Below are the code and all the weights of a small trained network. Each question names an input and a class and asks about switching units off, where a switched-off unit gives its printed mean instead of its output.

import numpy as np


def w(rows, s, z=0):
    codes = np.array(rows[::2]) - 128.0
    scale = np.full(codes.shape[1], s)
    scale[-1] = z or s
    return codes * scale


def f(y):
    return np.maximum(y, 0)


def log_softmax(a):
    a = a - a.max(-1, keepdims=True)
    return a - np.log(np.exp(a).sum(-1, keepdims=True))


def net(x, mask):
    res = np.array(x, float).reshape(1, 8) / 4 @ E
    y = f(res @ A[0][:, :-1].T + A[0][:, -1])
    res = res + np.where(mask, y, B[0][:, -1]) @ B[0][:, :-1]
    return log_softmax(res[-1] @ U[:, :-1].T + U[:, -1])


A, B = {}, {}
E = w([
[218,183,139,139,77,132,69],'x0',
[192,121,113,254,116,134,136],'x1',
[146,126,21,68,124,75,122],'x2',
[196,9,160,88,123,155,174],'x3',
[105,111,58,143,62,147,101],'x4',
[59,109,120,118,187,178,114],'x5',
[149,109,175,110,131,102,57],'x6',
[192,128,143,99,116,91,114],'x7',
],0.0074)
A[0] = w([
[181,126,153,105,132,101,112,91],'N0',
[99,130,121,159,146,160,147,139],'N1',
[104,128,33,181,146,91,170,64],'N2',
[215,2,85,92,52,191,79,141],'N3',
[240,109,229,238,119,155,195,164],'N4',
[127,247,109,228,69,138,126,129],'N5',
[104,84,57,196,103,82,123,222],'N6',
[124,135,126,31,109,59,228,164],'N7',
[16,36,235,119,146,129,150,32],'N8',
[187,134,193,179,120,113,180,151],'N9',
[221,123,188,68,139,76,116,130],'N10',
[129,125,108,122,154,117,129,74],'N11',
[86,161,81,94,116,137,133,6],'N12',
[123,206,109,180,116,127,135,79],'N13',
[148,128,61,158,110,115,147,57],'N14',
[188,160,178,119,160,147,103,168],'N15',
[8,115,112,212,195,201,182,164],'N16',
[86,132,74,81,114,103,155,189],'N17',
[153,53,90,124,93,155,116,230],'N18',
[107,127,97,172,169,158,122,78],'N19',
],0.012,0.0021)
B[0] = w([
[175,167,106,105,146,161,145,168],'N0',
[112,138,129,135,146,97,149,161],'N1',
[181,107,98,127,69,110,144,181],'N2',
[104,15,176,160,62,111,199,236],'N3',
[211,23,217,134,144,102,160,249],'N4',
[71,138,75,118,55,147,35,230],'N5',
[198,133,126,116,83,141,91,190],'N6',
[149,114,87,135,74,99,213,207],'N7',
[1,116,136,139,85,159,45,214],'N8',
[162,68,176,137,124,155,131,193],'N9',
[209,196,45,135,156,123,140,212],'N10',
[148,140,118,126,127,163,150,138],'N11',
[152,102,165,143,135,143,149,164],'N12',
[89,109,92,117,86,163,104,180],'N13',
[139,106,169,128,135,133,84,168],'N14',
[189,126,110,139,116,114,107,179],'N15',
[45,190,97,103,196,95,234,232],'N16',
[153,115,123,147,135,120,181,188],'N17',
[152,99,129,120,76,115,157,189],'N18',
[140,144,120,117,126,141,184,159],'N19',
],0.021,0.012)
U = w([
[194,21,167,179,104,121,92,185],'0',
[8,139,183,121,244,134,109,2],'1',
[2,135,66,110,89,167,37,153],'2',
[190,188,56,123,170,110,91,67],'3',
[81,81,102,138,136,70,222,188],'4',
],0.0061,0.0029)

Each question gives the input, the list of numbers given to net, and the class t.
The units are the neurons (one row each of A and B). Each row of codes is followed by its name. A weight is (code - 128) times the scale printed after its matrix; where a second scale follows, it is the last column's (A, B and U).
mask holds one flag per neuron, in row order. A switched-off neuron (its flag False) gives its mean, the last column of its row in B, instead of its output. The means were averaged over made-up inputs and are rounded, as every weight is.
A unit's drop is (log p(t) with every unit on - log p(t) with that unit switched off) / (log p(t) with every unit on - log p(t) with every unit switched off).
The circuit of an input: a set's keep is (log p(t) with only the set's units on - log p(t) with every unit switched off) / (log p(t) with every unit on - log p(t) with every unit switched off). Starting from the 12 units with the biggest drops (on a tie, the unit counted first), units are removed one at a time, each time the one whose removal leaves the highest keep (on an exact tie, the one counted first), for as long as the keep stays at least 0.8.
circuit, biggest first: the units of the circuit, biggest drop first
most important unit: the unit with the biggest drop
top k neurons: the k neurons with the biggest drops, biggest first
drop of u: that unit's drop, to one decimal
input [7,6,-4,3,-1,7,-6,-7], class 4: most important unit : N16
input [0,-4,8,1,-6,4,0,4], class 3: circuit, biggest first : [N3, N10]
input [0,-4,-1,2,-3,-7,5,6], class 3: top 2 neurons : [N10, N0]
input [0,5,-1,-1,8,1,2,-4], class 2: circuit, biggest first : [N5, N4]
input [-2,-2,-6,5,-4,-2,-5,-7], class 1: top 2 neurons : [N8, N3]
input [-1,-6,-5,-4,1,2,-3,8], class 2: top 3 neurons : [N4, N3, N16]
input [2,-4,-7,-6,1,-1,4,7], class 3: top 2 neurons : [N8, N3]
input [3,-8,-6,-2,-3,2,-2,4], class 2: top 2 neurons : [N4, N8]
input [-8,1,-7,5,-6,8,6,7], class 1: drop of N8 : 0.3
input [-5,7,-4,-7,4,-2,-3,0], class 2: drop of N5 : 1.0
input [-2,6,-7,-6,8,-1,0,7], class 2: drop of N5 : 1.4
